Here is a tiny trained network, its code and every weight. The questions are about switching its units off for an input and a class, where a switched-off unit gives its printed mean instead of its output.

import numpy as np


def w(rows, s, z=0):
    codes = np.array(rows[::2]) - 128.0
    scale = np.full(codes.shape[1], s)
    scale[-1] = z or s
    return codes * scale


def norm(h):
    return h / np.sqrt((h * h).mean(-1, keepdims=True) + 1e-5)


def f(y):
    return np.maximum(y, 0)


def log_softmax(a):
    a = a - a.max(-1, keepdims=True)
    return a - np.log(np.exp(a).sum(-1, keepdims=True))


def net(x, mask):
    res = np.array(x, float).reshape(1, 8) / 4 @ E
    u = 0
    for l in range(3):
        y = f(norm(res) @ A[l][:, :-1].T + A[l][:, -1])
        res = res + np.where(mask[u : u + 5], y, B[l][:, -1]) @ B[l][:, :-1]
        u += 5
    return log_softmax(norm(res)[-1] @ U[:, :-1].T + U[:, -1])


A, B = {}, {}
E = w([
[84,153,131,103],'x0',
[138,121,136,116],'x1',
[137,124,126,136],'x2',
[3,31,80,83],'x3',
[104,145,118,139],'x4',
[101,140,140,94],'x5',
[100,142,135,104],'x6',
[227,212,23,33],'x7',
],0.0038)
A[0] = w([
[196,145,23,106,219],'0.n0',
[65,193,200,2,254],'0.n1',
[151,134,179,81,186],'0.n2',
[98,62,68,102,211],'0.n3',
[172,167,87,192,176],'0.n4',
],0.0051,0.0014)
B[0] = w([
[7,186,74,91,254],'0.n0',
[163,107,92,169,203],'0.n1',
[85,143,212,191,164],'0.n2',
[25,19,52,48,202],'0.n3',
[2,152,134,74,200],'0.n4',
],0.0034,0.0037)
A[1] = w([
[147,105,152,195,14],'1.n0',
[176,161,128,254,5],'1.n1',
[57,172,93,133,165],'1.n2',
[60,182,128,180,197],'1.n3',
[162,153,70,64,202],'1.n4',
],0.0052,0.0019)
B[1] = w([
[132,211,134,79,155],'1.n0',
[22,141,176,78,175],'1.n1',
[209,57,213,60,241],'1.n2',
[221,113,119,213,240],'1.n3',
[2,198,31,97,253],'1.n4',
],0.0032,0.003)
A[2] = w([
[27,134,188,109,240],'2.n0',
[144,166,254,242,10],'2.n1',
[182,228,138,47,125],'2.n2',
[124,219,148,158,231],'2.n3',
[136,165,219,190,4],'2.n4',
],0.0055,0.0023)
B[2] = w([
[169,128,169,170,255],'2.n0',
[144,149,135,12,222],'2.n1',
[139,116,91,209,238],'2.n2',
[183,134,153,179,240],'2.n3',
[150,154,167,2,180],'2.n4',
],0.0091,0.0039)
U = w([
[198,184,246,29,236],'0',
[62,25,193,161,202],'1',
[201,235,70,216,131],'2',
[57,128,23,25,1],'3',
],0.011,0.00095)

Each question gives the input, the list of numbers given to net, and the class t.
The units are the neurons (one row each of A and B). Each row of codes is followed by its name. A weight is (code - 128) times the scale printed after its matrix; where a second scale follows, it is the last column's (A, B and U).
mask holds one flag per neuron, layer by layer. A switched-off neuron (its flag False) gives its mean, the last column of its row in B, instead of its output. The means were averaged over made-up inputs and are rounded, as every weight is.
A unit's drop is (log p(t) with every unit on - log p(t) with that unit switched off) / (log p(t) with every unit on - log p(t) with every unit switched off).
The circuit of an input: a set's keep is (log p(t) with only the set's units on - log p(t) with every unit switched off) / (log p(t) with every unit on - log p(t) with every unit switched off). Starting from the 12 units with the biggest drops (on a tie, the unit counted first), units are removed one at a time, each time the one whose removal leaves the highest keep (on an exact tie, the one counted first), for as long as the keep stays at least 0.8.
circuit, biggest first: the units of the circuit, biggest drop first
top k neurons: the k neurons with the biggest drops, biggest first
k most important neurons of layer l: the k neurons of layer l with the biggest drops, biggest first
drop of u: that unit's drop, to one decimal
input [0,4,-1,0,6,7,-5,1], class 2: top 2 neurons => [2.n1; 0.n3]
input [-7,-6,-3,0,-1,3,8,3], class 2: circuit, biggest first => [2.n1]
input [-6,2,-3,1,5,-3,-5,7], class 3: circuit, biggest first => [2.n0; 0.n0]
input [0,5,8,1,4,-5,-7,0], class 1: circuit, biggest first => [2.n1; 2.n2; 2.n3]
input [-5,-6,8,2,-6,-3,0,6], class 3: 2 most important neurons of layer 2 => [2.n3; 2.n0]
input [-2,-6,2,-2,6,7,-7,0], class 0: top 2 neurons => [1.n3; 0.n3]
input [-4,-2,2,0,-7,-5,-5,-8], class 0: 2 most important neurons of layer 1 => [1.n0; 1.n4]
input [-3,-3,-5,1,-2,0,-6,0], class 1: top 2 neurons => [2.n1; 2.n4]
input [3,-6,-6,-3,-2,-6,-3,-2], class 0: drop of 0.n0 => 0.0
input [2,5,-1,-5,-1,8,4,4], class 2: drop of 2.n2 => 0.1
input [8,1,5,0,5,-7,7,3], class 2: drop of 0.n3 => 0.1
input [8,1,1,5,4,-1,2,-1], class 1: drop of 2.n0 => 0.3
